Below are the code and all the weights of a small trained network. Each question names an input and a target symbol and asks about switching units off, where a switched-off unit gives its printed mean instead of its output.

import numpy as np


def w(rows, s, z=0):
    codes = np.array(rows[::2]) - 128.0
    scale = np.full(codes.shape[1], s)
    scale[-1] = z or s
    return codes * scale


def f(y):
    return y / 2 * (1 + np.tanh(0.7978845608 * (y + 0.044715 * y**3)))


def softmax(a):
    e = np.exp(a - a.max(-1, keepdims=True))
    return e / e.sum(-1, keepdims=True)


def log_softmax(a):
    a = a - a.max(-1, keepdims=True)
    return a - np.log(np.exp(a).sum(-1, keepdims=True))


def net(x, mask):
    ids = ['ΓΘΞΣΦΨαβδεζπτ'.index(c) for c in x.split()]
    T = len(ids)
    res = E[ids] + P[:T]
    u = 0
    for l in range(2):
        r = res
        for j in range(2):
            rows = slice(4 * j, 4 * j + 4)
            q, k, v = (r @ M[l][rows].T for M in (Q, K, V))
            z = softmax(np.where(np.tri(T) > 0, q @ k.T / 4**0.5, -1e9)) @ v
            o = O[l][rows]
            res = res + np.where(mask[u + j], z, o[:, -1]) @ o[:, :-1]
        u += 2
        y = f(res @ A[l][:, :-1].T + A[l][:, -1])
        res = res + np.where(mask[u : u + 16], y, B[l][:, -1]) @ B[l][:, :-1]
        u += 16
    return log_softmax(res[-1] @ U[:, :-1].T + U[:, -1])


Q, K, V, O, A, B = {}, {}, {}, {}, {}, {}
E = w([
[99,161,202,177],'Γ',
[101,167,204,174],'Θ',
[147,58,176,156],'Ξ',
[96,162,208,177],'Σ',
[78,202,116,45],'Φ',
[214,106,123,127],'Ψ',
[97,251,181,19],'α',
[104,165,201,171],'β',
[163,100,13,162],'δ',
[116,180,18,158],'ε',
[206,193,75,169],'ζ',
[87,143,191,158],'π',
[76,85,98,152],'τ',
],0.018)
P = w([
[102,100,137,105],'0',
[112,89,124,158],'1',
[121,83,114,183],'2',
[134,80,105,209],'3',
[140,72,96,228],'4',
[150,70,88,249],'5',
[150,60,84,255],'6',
],0.0087)
Q[0] = w([
[157,96,143,102],'L0H1',
[136,103,168,140],'L0H1',
[139,125,114,48],'L0H1',
[117,184,83,139],'L0H1',
[170,119,151,51],'L0H2',
[110,103,98,54],'L0H2',
[67,40,176,196],'L0H2',
[151,200,48,7],'L0H2',
],0.019)
K[0] = w([
[128,175,131,74],'L0H1',
[107,118,158,85],'L0H1',
[217,121,72,60],'L0H1',
[148,59,86,189],'L0H1',
[112,147,247,28],'L0H2',
[55,155,172,20],'L0H2',
[143,19,53,159],'L0H2',
[74,235,181,37],'L0H2',
],0.013)
V[0] = w([
[189,61,172,181],'L0H1',
[153,136,136,116],'L0H1',
[100,185,88,143],'L0H1',
[74,132,110,138],'L0H1',
[159,185,200,153],'L0H2',
[79,2,154,87],'L0H2',
[46,195,90,162],'L0H2',
[25,87,131,133],'L0H2',
],0.0074)
O[0] = w([
[89,130,137,38,228],'L0H1',
[125,111,112,129,72],'L0H1',
[133,149,131,190,119],'L0H1',
[148,156,159,144,206],'L0H1',
[160,148,192,88,1],'L0H2',
[141,2,63,103,202],'L0H2',
[58,159,112,99,143],'L0H2',
[68,59,68,67,195],'L0H2',
],0.008,0.003)
A[0] = w([
[110,214,238,189,133],'L0N1',
[191,119,37,103,119],'L0N2',
[72,146,157,140,86],'L0N3',
[198,159,254,113,96],'L0N4',
[96,99,164,40,93],'L0N5',
[138,213,163,9,2],'L0N6',
[187,153,38,87,123],'L0N7',
[77,64,220,105,106],'L0N8',
[150,239,72,60,136],'L0N9',
[222,53,199,167,159],'L0N10',
[101,180,132,27,94],'L0N11',
[74,80,75,107,83],'L0N12',
[219,101,26,113,114],'L0N13',
[82,131,138,140,83],'L0N14',
[50,211,144,221,117],'L0N15',
[101,84,59,40,155],'L0N16',
],0.0081,0.009)
B[0] = w([
[205,152,127,54,245],'L0N1',
[165,214,154,160,163],'L0N2',
[157,134,76,124,134],'L0N3',
[203,119,93,208,176],'L0N4',
[128,101,181,206,136],'L0N5',
[132,2,167,88,130],'L0N6',
[144,224,161,181,141],'L0N7',
[82,153,109,147,195],'L0N8',
[135,112,247,75,157],'L0N9',
[133,94,240,116,255],'L0N10',
[235,77,207,115,126],'L0N11',
[204,111,103,154,211],'L0N12',
[161,226,142,156,191],'L0N13',
[134,124,104,126,127],'L0N14',
[176,150,62,20,242],'L0N15',
[221,148,136,210,236],'L0N16',
],0.006,0.0059)
Q[1] = w([
[139,147,98,92],'L1H1',
[123,165,160,182],'L1H1',
[182,142,48,99],'L1H1',
[127,108,168,64],'L1H1',
[140,114,6,152],'L1H2',
[163,77,147,144],'L1H2',
[30,125,138,121],'L1H2',
[136,84,183,162],'L1H2',
],0.015)
K[1] = w([
[119,180,68,190],'L1H1',
[127,96,188,81],'L1H1',
[43,255,102,173],'L1H1',
[226,137,118,232],'L1H1',
[98,179,44,220],'L1H2',
[194,94,160,211],'L1H2',
[153,30,67,64],'L1H2',
[142,39,168,161],'L1H2',
],0.011)
V[1] = w([
[142,136,182,69],'L1H1',
[103,202,135,58],'L1H1',
[174,34,26,74],'L1H1',
[147,84,52,76],'L1H1',
[149,73,255,83],'L1H2',
[59,188,239,206],'L1H2',
[143,56,109,203],'L1H2',
[251,80,95,80],'L1H2',
],0.005)
O[1] = w([
[185,77,48,96,139],'L1H1',
[99,140,45,96,83],'L1H1',
[91,126,200,94,121],'L1H1',
[65,134,183,78,105],'L1H1',
[178,21,2,84,118],'L1H2',
[172,63,181,30,90],'L1H2',
[121,83,207,175,244],'L1H2',
[191,119,41,202,253],'L1H2',
],0.0045,0.0046)
A[1] = w([
[113,114,129,157,118],'L1N1',
[157,59,49,70,58],'L1N2',
[102,8,138,66,92],'L1N3',
[16,112,126,2,161],'L1N4',
[183,103,148,107,10],'L1N5',
[108,127,31,214,135],'L1N6',
[174,104,108,167,85],'L1N7',
[174,146,63,125,97],'L1N8',
[127,43,138,230,81],'L1N9',
[10,65,79,176,58],'L1N10',
[93,165,180,2,70],'L1N11',
[40,180,61,117,47],'L1N12',
[117,154,171,159,75],'L1N13',
[72,35,166,156,59],'L1N14',
[180,202,214,85,66],'L1N15',
[87,97,29,96,61],'L1N16',
],0.009,0.012)
B[1] = w([
[112,119,132,128,145],'L1N1',
[149,187,217,117,134],'L1N2',
[118,145,33,145,163],'L1N3',
[112,158,84,254,164],'L1N4',
[41,218,105,194,139],'L1N5',
[116,160,237,71,208],'L1N6',
[69,126,141,93,175],'L1N7',
[78,106,157,169,155],'L1N8',
[78,134,104,48,250],'L1N9',
[190,107,177,105,175],'L1N10',
[100,164,238,26,146],'L1N11',
[90,28,118,61,141],'L1N12',
[176,144,129,109,124],'L1N13',
[150,203,99,64,175],'L1N14',
[94,80,40,119,158],'L1N15',
[222,202,157,7,125],'L1N16',
],0.0072,0.013)
U = w([
[131,171,110,132,109],'Γ',
[137,169,111,120,76],'Θ',
[109,78,44,67,165],'Ξ',
[137,170,110,126,81],'Σ',
[129,182,110,113,85],'Φ',
[249,82,163,169,225],'Ψ',
[176,194,141,52,18],'α',
[141,163,112,121,77],'β',
[150,222,156,173,97],'δ',
[63,240,68,77,37],'ε',
[184,207,48,130,88],'ζ',
[52,120,55,253,255],'π',
[63,119,247,98,205],'τ',
],0.0063,0.0036)

Each question gives the input, a string of symbols that net reads in full, and the target symbol t.
The units are the heads (4 rows each of Q, K, V and O) and the neurons (one row each of A and B). Each row of codes is followed by its name. A weight is (code - 128) times the scale printed after its matrix; where a second scale follows, it is the last column's (O, A, B and U).
mask holds one flag per unit, layer by layer, with each layer's heads first. A switched-off unit (its flag False) gives its mean, the last column of its rows in O or B, instead of its output. The means were averaged over made-up inputs and are rounded, as every weight is.
A unit's drop is (log p(t) with every unit on - log p(t) with that unit switched off) / (log p(t) with every unit on - log p(t) with every unit switched off).
The circuit of an input: a set's keep is (log p(t) with only the set's units on - log p(t) with every unit switched off) / (log p(t) with every unit on - log p(t) with every unit switched off). Starting from the 12 units with the biggest drops (on a tie, the unit counted first), units are removed one at a time, each time the one whose removal leaves the highest keep (on an exact tie, the one counted first), for as long as the keep stays at least 0.8.
units of the circuit, in order: the units of the circuit, biggest drop first
top k neurons: the k neurons with the biggest drops, biggest first
top k neurons in layer l: the k neurons of layer l with the biggest drops, biggest first
heads that matter: for each layer, one digit per head in row order, 1 if its drop is at least 0.15 and else 0, layers parted by /
drop of u: that unit's drop, to one decimal
input τ π π π π π Φ, target τ: units of the circuit, in order -> L0H2, L1H1, L1N11, L0N9
input τ π Ψ τ Ψ Ψ ε, target ε: units of the circuit, in order -> L0H2, L0N15, L1H2
input ε π π Θ, target ε: units of the circuit, in order -> L0H2, L0N15, L1H2, L0N10
input π Ξ τ ε Ψ Φ, target Ψ: top 4 neurons -> L0N11, L0N9, L1N9, L0N10
input Ξ τ τ Γ Ξ Ξ Γ, target Ξ: heads that matter -> 01 / 01
input τ τ ζ π Φ π, target ζ: heads that matter -> 01 / 00
input τ ε β δ Ψ δ τ, target τ: heads that matter -> 00 / 00
input Σ Ψ β β Ξ, target Ξ: top 3 neurons -> L1N9, L1N3, L0N10
input ε π ε π, target ε: top 2 neurons -> L0N15, L1N11
input τ Ξ π α α, target α: top 2 neurons in layer 0 -> L0N11, L0N1
input α π π, target α: top 2 neurons -> L1N16, L0N6
input π ζ β, target ζ: top 3 neurons in layer 0 -> L0N4, L0N1, L0N15
input τ ε Ψ β Σ, target Ψ: top 2 neurons -> L1N9, L0N10
input ζ Σ π α, target α: top 2 neurons -> L1N2, L1N11
input π π Ξ Θ, target Ξ: top neuron -> L0N10
input Ξ ε β τ β Φ, target τ: top 3 neurons in layer 0 -> L0N9, L0N16, L0N12
input π Ξ π τ π β, target τ: top 3 neurons in layer 0 -> L0N10, L0N1, L0N12
input π Φ Θ δ, target δ: top neuron in layer 1 -> L1N6
input π Ξ τ Ψ Ψ ζ, target ζ: top 2 neurons -> L0N1, L0N15
input β Ξ β, target Ξ: drop of L0N10 -> 0.2
input β τ τ π τ π τ, target τ: drop of L1N9 -> 0.1
input Γ ζ π π, target ζ: drop of L0N7 -> 0.0
input τ τ π Θ β, target τ: drop of L0N12 -> 0.2
input Γ π π π, target π: top neuron in layer 0 -> L0N16
input π τ ζ Ξ Ξ τ π, target τ: top 2 neurons -> L1N6, L0N10
input π π π, target π: top 3 neurons in layer 1 -> L1N4, L1N6, L1N9
